Here is a tiny trained network, its code and every weight. The questions are about switching its units off for an input and a class, where a switched-off unit gives its printed mean instead of its output.

import numpy as np


def w(rows, s, z=0):
    codes = np.array(rows[::2]) - 128.0
    scale = np.full(codes.shape[1], s)
    scale[-1] = z or s
    return codes * scale


def f(y):
    return np.maximum(y, 0)


def log_softmax(a):
    a = a - a.max(-1, keepdims=True)
    return a - np.log(np.exp(a).sum(-1, keepdims=True))


def net(x, mask):
    res = np.array(x, float).reshape(1, 7) / 4 @ E
    y = f(res @ A[0][:, :-1].T + A[0][:, -1])
    res = res + np.where(mask, y, B[0][:, -1]) @ B[0][:, :-1]
    return log_softmax(res[-1] @ U[:, :-1].T + U[:, -1])


A, B = {}, {}
E = w([
[101,125,77,141,225,141,134,152],'x0',
[83,128,145,205,162,97,3,94],'x1',
[64,149,254,112,118,70,180,109],'x2',
[56,149,145,133,44,89,94,83],'x3',
[124,206,98,184,82,93,94,72],'x4',
[218,208,174,188,132,100,88,94],'x5',
[74,152,100,93,91,121,152,121],'x6',
],0.0049)
A[0] = w([
[126,130,125,125,123,129,121,125,116],'n0',
[155,110,96,111,219,141,114,145,56],'n1',
[88,81,103,107,99,139,185,138,75],'n2',
[99,94,163,125,115,126,125,128,200],'n3',
[78,51,85,88,100,140,203,148,35],'n4',
[153,89,189,124,105,131,127,137,159],'n5',
[134,105,102,118,156,138,142,135,185],'n6',
[116,145,71,133,28,127,70,113,82],'n7',
[122,123,141,133,133,126,113,129,97],'n8',
[32,140,189,113,73,107,183,115,125],'n9',
[110,133,109,143,92,119,72,126,82],'n10',
[112,135,141,162,100,113,64,116,234],'n11',
[60,139,172,117,88,115,167,120,134],'n12',
[110,134,96,137,67,120,69,119,66],'n13',
[69,144,162,105,116,125,158,133,148],'n14',
[115,118,149,143,141,116,95,123,68],'n15',
[120,132,113,136,99,124,106,127,85],'n16',
[104,126,135,113,121,134,147,129,250],'n17',
[253,179,117,149,101,126,199,118,140],'n18',
[150,109,165,124,110,129,128,133,99],'n19',
[86,121,187,161,174,114,80,110,46],'n20',
[111,125,137,168,127,118,63,112,206],'n21',
[142,66,64,102,199,155,159,146,219],'n22',
[149,116,134,169,214,125,81,128,218],'n23',
[215,87,243,90,78,133,128,144,64],'n24',
],0.013,0.0015)
B[0] = w([
[129,128,128,127,134,133,130,121,133],'n0',
[190,126,152,172,174,164,122,181,208],'n1',
[61,126,111,56,106,149,122,143,198],'n2',
[98,164,105,108,157,94,142,133,166],'n3',
[28,124,96,33,107,176,127,156,232],'n4',
[120,122,197,103,125,155,119,108,170],'n5',
[128,126,128,126,138,165,127,174,180],'n6',
[154,129,89,106,221,185,125,41,203],'n7',
[111,137,126,137,125,122,129,135,137],'n8',
[169,137,180,70,207,37,123,142,230],'n9',
[118,136,128,140,159,160,121,56,170],'n10',
[60,102,132,159,155,140,122,59,195],'n11',
[158,126,163,87,183,63,122,137,201],'n12',
[131,132,119,125,182,176,118,50,180],'n13',
[147,122,141,75,157,76,112,142,185],'n14',
[90,138,129,160,116,117,132,134,151],'n15',
[131,130,122,126,152,148,120,97,149],'n16',
[131,124,128,88,130,111,97,140,169],'n17',
[209,137,4,132,19,70,144,112,220],'n18',
[127,121,167,117,105,144,125,116,151],'n19',
[51,114,128,179,90,74,120,171,179],'n20',
[66,135,129,189,129,136,139,75,192],'n21',
[124,134,138,122,157,233,132,241,254],'n22',
[132,130,171,235,123,102,141,179,213],'n23',
[148,110,237,104,24,171,125,67,210],'n24',
],0.029,0.0077)
U = w([
[113,137,98,150,199,177,98,22,88],'0',
[195,94,164,118,26,136,154,83,82],'1',
[188,129,155,198,176,168,147,213,147],'2',
[183,176,2,141,84,78,174,129,159],'3',
[38,109,103,59,123,194,128,180,40],'4',
[22,117,165,207,115,67,120,122,117],'5',
[143,138,186,60,191,14,102,132,253],'6',
],0.0048,0.0006)

Each question gives the input, the list of numbers given to net, and the class t.
The units are the neurons (one row each of A and B). Each row of codes is followed by its name. A weight is (code - 128) times the scale printed after its matrix; where a second scale follows, it is the last column's (A, B and U).
mask holds one flag per neuron, in row order. A switched-off neuron (its flag False) gives its mean, the last column of its row in B, instead of its output. The means were averaged over made-up inputs and are rounded, as every weight is.
A unit's drop is (log p(t) with every unit on - log p(t) with that unit switched off) / (log p(t) with every unit on - log p(t) with every unit switched off).
The circuit of an input: a set's keep is (log p(t) with only the set's units on - log p(t) with every unit switched off) / (log p(t) with every unit on - log p(t) with every unit switched off). Starting from the 12 units with the biggest drops (on a tie, the unit counted first), units are removed one at a time, each time the one whose removal leaves the highest keep (on an exact tie, the one counted first), for as long as the keep stays at least 0.8.
circuit, biggest first: the units of the circuit, biggest drop first
unit that matters most: the unit with the biggest drop
k most important neurons: the k neurons with the biggest drops, biggest first
drop when u is switched off: that unit's drop, to one decimal
input [5,-3,8,-7,-5,8,0], class 1: unit that matters most -> n24
input [3,4,0,2,5,8,4], class 0: 2 most important neurons -> (n7 n13)
input [7,-8,5,6,-2,-3,0], class 6: 2 most important neurons -> (n9 n12)
input [5,3,-7,-5,8,1,6], class 0: 4 most important neurons -> (n7 n13 n10 n21)
input [-4,6,-5,-4,1,0,-5], class 5: circuit, biggest first -> (n23 n21)
input [3,8,-3,5,2,-4,-6], class 0: 3 most important neurons -> (n7 n13 n10)
input [-4,-3,-6,-6,-3,-2,-5], class 2: 2 most important neurons -> (n1 n22)
input [5,5,-8,-5,5,4,5], class 2: 2 most important neurons -> (n23 n1)
input [2,3,-4,-1,-3,7,0], class 2: 2 most important neurons -> (n1 n4)
input [-5,-8,-5,3,-2,0,-5], class 1: 2 most important neurons -> (n24 n18)
input [-7,1,-5,-5,-7,-2,-5], class 2: 2 most important neurons -> (n22 n1)
input [-2,-6,0,-1,2,3,-4], class 1: drop when n24 is switched off -> 0.5
input [7,1,4,4,2,2,3], class 6: drop when n9 is switched off -> 0.2
input [2,-2,-8,7,-1,-1,5], class 0: circuit, biggest first -> (n7)
input [-6,5,8,5,8,-7,5], class 6: drop when n9 is switched off -> 1.1
